Small tables with named rows and columns. After each table, cells are looked up by row and column.

Fas.csv
,Gikam,Nul,Zut,Fiv,Kigo,Bozek,Bekolo
Varisuf,608,874,758,740,563,766,458
Big,324,638,554,373,707,479,815
Fus,376,687,590,461,655,633,746
Kido,408,767,517,365,543,417,766
Gege,524,759,979,686,688,528,338
Devaput,462,891,512,394,624,745,502
Nibi,434,767,427,718,142,178,453

Zut of Nibi is 427
Nul of Gege is 759
Gikam of Varisuf is 608
Zut of Big is 554
Bozek of Gege is 528
Kigo of Big is 707
Bozek of Varisuf is 766

Gurik.csv
,Kigo,Bil
Sarodum,3.39,2.77
Tafepa,3.09,6.27
Fop,4.15,5.93
Duberu,7.68,7.51
Bibatab,6.81,4.47
Mos,5.49,4.03
Vusod,6.54,2.44
Tavogi,6.60,6.20
Faros,1.17,5.34
Tokabog,2.05,2.38

Tafepa, Bil -> 6.27
Bibatab, Bil -> 4.47
Sarodum, Kigo -> 3.39
Duberu, Bil -> 7.51
Fop, Kigo -> 4.15
Faros, Kigo -> 1.17
Fop, Bil -> 5.93
Bibatab, Kigo -> 6.81
Vusod, Bil -> 2.44
Vusod, Kigo -> 6.54
Mos, Bil -> 4.03
Tavogi, Kigo -> 6.60
Tokabog, Kigo -> 2.05
Mos, Kigo -> 5.49
Tokabog, Bil -> 2.38
Tafepa, Kigo -> 3.09
Sarodum, Bil -> 2.77
Faros, Bil -> 5.34
Tavogi, Bil -> 6.20
Duberu, Kigo -> 7.68

Dis.tsv
	Nogoro	Fak
Nub	113	207
Visoda	221	189
Zuk	32	220
Zav	171	196
Nire	131	203
Leseze	120	206
Putu	123	204
Lonip	151	201
Zenifek	111	208

Nogoro of Leseze = 120
Fak of Zenifek = 208
Fak of Lonip = 201
Nogoro of Nub = 113
Fak of Nire = 203
Fak of Zav = 196
Fak of Visoda = 189
Nogoro of Zuk = 32
Fak of Putu = 204
Nogoro of Visoda = 221
Nogoro of Zenifek = 111
Fak of Nub = 207
Nogoro of Zav = 171
Fak of Zuk = 220
Fak of Leseze = 206
Nogoro of Nire = 131

Nime:
,Fet,Dumoru,Rutok,Lemomag,Viro,Vod,Tiv,Gisezil,Sez,Zek
Rimera,-0.516,-0.193,-0.368,-0.060,-0.471,-0.657,-0.552,-0.086,-0.199,-0.713
Kizi,0.077,-0.130,-0.968,0.555,0.153,0.813,0.659,-0.020,0.321,0.363
Sekog,-0.539,-0.363,-0.102,-0.350,-0.450,-0.841,-0.615,-0.185,-0.446,-0.853
Ginul,-0.331,-0.288,-0.886,0.552,-0.101,0.065,0.239,0.124,0.118,-0.490
Nama,-0.261,-0.367,-0.936,0.613,0.025,0.246,0.461,0.135,0.128,-0.425
Kot,0.163,0.074,-0.878,0.399,0.059,0.851,0.463,-0.134,0.374,0.675
Ketab,-0.469,-0.352,-0.242,-0.194,-0.360,-0.622,-0.418,-0.142,-0.340,-0.732
Fum,-0.514,-0.236,-0.495,0.101,-0.402,-0.552,-0.391,-0.015,-0.139,-0.752

Fet of Ginul: -0.331
Dumoru of Kizi: -0.130
Rutok of Rimera: -0.368
Sez of Kizi: 0.321
Dumoru of Sekog: -0.363
Dumoru of Ginul: -0.288
Sez of Rimera: -0.199
Sez of Fum: -0.139
Tiv of Kot: 0.463
Rutok of Sekog: -0.102
Tiv of Ginul: 0.239
Fet of Kot: 0.163
Fet of Kizi: 0.077
Which row has the largest Gisezil? Nama

Table Nipe
columns: Sesazov, Pob, Pup, Fudif, Mos, Zama, Mon, Tiz
Kof: [49.1, 64.7, 62.6, 66.0, 44.4, 52.8, 62.9, 88.8]
Motuv: [59.6, 49.5, 48.4, 55.4, 39.0, 32.1, 57.7, 61.2]
Zuzi: [49.5, 63.0, 61.5, 64.2, 46.2, 48.8, 61.3, 64.3]
Ginu: [57.1, 55.9, 49.5, 50.1, 54.1, 42.4, 47.5, 53.6]
Revin: [22.2, 63.4, 57.0, 53.2, 44.2, 40.3, 60.2, 79.2]

What is the Mos of Zuzi in Nipe?
46.2
What is the Tiz of Kof in Nipe?
88.8
What is the Zama of Revin in Nipe?
40.3
What is the Mos of Revin in Nipe?
44.2
What is the Pup of Kof in Nipe?
62.6
What is the Mon of Kof in Nipe?
62.9
What is the Sesazov of Revin in Nipe?
22.2
What is the Zama of Ginu in Nipe?
42.4
What is the Tiz of Revin in Nipe?
79.2
What is the Pob of Zuzi in Nipe?
63.0
What is the Tiz of Motuv in Nipe?
61.2
What is the Pob of Ginu in Nipe?
55.9
What is the Mon of Revin in Nipe?
60.2
What is the Zama of Kof in Nipe?
52.8
What is the Pob of Revin in Nipe?
63.4

Rom
|  | Liburu | Kaba | Lup | Kifen | Nokavo |
|---|---|---|---|---|---|
| Ruvog | 149 | 133 | 153 | 177 | 133 |
| Kov | 105 | 168 | 205 | 141 | 166 |
| Non | 144 | 158 | 165 | 161 | 157 |
| Lub | 157 | 210 | 154 | 99 | 213 |
| Bak | 134 | 109 | 172 | 208 | 109 |
| Tal | 186 | 136 | 126 | 170 | 135 |
| Kis | 90 | 214 | 224 | 99 | 214 |
| Gidot | 174 | 129 | 137 | 180 | 131 |
| Kug | 216 | 78 | 88 | 232 | 78 |
| Zurak | 241 | 112 | 59 | 192 | 110 |
| Nolumad | 102 | 167 | 203 | 152 | 166 |

Kaba of Kis: 214
Kaba of Ruvog: 133
Kifen of Tal: 170
Kaba of Nolumad: 167
Lup of Zurak: 59
Kaba of Lub: 210
Kifen of Kov: 141
Liburu of Nolumad: 102
Kifen of Kis: 99
Liburu of Kug: 216
Lup of Kov: 205
Lup of Gidot: 137
Liburu of Non: 144
Liburu of Kov: 105
Nokavo of Ruvog: 133
Liburu of Gidot: 174
Nokavo of Gidot: 131
Kifen of Nolumad: 152

Table Larog
|  | Soz | Vif | Zuk | Sur | Sud | Num | Lef |
|---|---|---|---|---|---|---|---|
| Sev | 234 | 13 | 232 | 235 | 12 | 234 | 235 |
| Bub | 233 | 11 | 231 | 232 | 11 | 231 | 233 |
| Luk | 234 | 11 | 232 | 234 | 15 | 235 | 235 |
| Rasupef | 216 | 14 | 19 | 236 | 236 | 12 | 12 |
| Dul | 101 | 93 | 15 | 116 | 235 | 12 | 10 |
| Vub | 233 | 16 | 233 | 233 | 12 | 234 | 232 |
| Guv | 237 | 12 | 235 | 233 | 13 | 231 | 234 |
| Bovegoz | 10 | 228 | 16 | 13 | 232 | 15 | 13 |
| Miv | 227 | 9 | 232 | 231 | 9 | 234 | 233 |
| Kul | 13 | 234 | 12 | 13 | 230 | 18 | 12 |
| Lipa | 15 | 232 | 14 | 13 | 231 | 18 | 19 |
| Lopa | 15 | 230 | 12 | 12 | 231 | 14 | 16 |
| Fakeduz | 233 | 12 | 234 | 236 | 11 | 231 | 234 |

Lipa, Lef -> 19
Sev, Sur -> 235
Fakeduz, Vif -> 12
Bovegoz, Zuk -> 16
Rasupef, Vif -> 14
Vub, Soz -> 233
Lopa, Lef -> 16
Miv, Sur -> 231
Bub, Num -> 231
Lopa, Vif -> 230

Table Tezaled
,Terezib,Pel,Lumusog,Dif,Rog,Kitobe,Sazab,Dun
Magapoz,87,118,82,197,166,119,109,67
Sef,43,168,197,108,141,81,6,215
Tev,57,192,219,86,101,35,51,184
Ruka,64,128,46,169,172,118,74,160
Faku,76,85,47,119,163,110,130,60
Sif,54,192,216,88,137,69,10,191
Lotagul,67,142,114,112,156,69,46,177
Kovotog,85,81,59,119,198,117,104,55
Tudak,44,186,148,122,144,93,69,141

What is the Kitobe of Ruka in Tezaled?
118
What is the Kitobe of Faku in Tezaled?
110
What is the Dun of Tev in Tezaled?
184
What is the Pel of Sif in Tezaled?
192
What is the Dun of Sif in Tezaled?
191
What is the Dun of Magapoz in Tezaled?
67
What is the Terezib of Sif in Tezaled?
54
What is the Terezib of Tev in Tezaled?
57
What is the Terezib of Kovotog in Tezaled?
85
What is the Kitobe of Lotagul in Tezaled?
69
What is the Sazab of Tev in Tezaled?
51
What is the Dif of Magapoz in Tezaled?
197
What is the Dun of Sef in Tezaled?
215
What is the Kitobe of Tudak in Tezaled?
93
Which row has the largest Dif? Magapoz

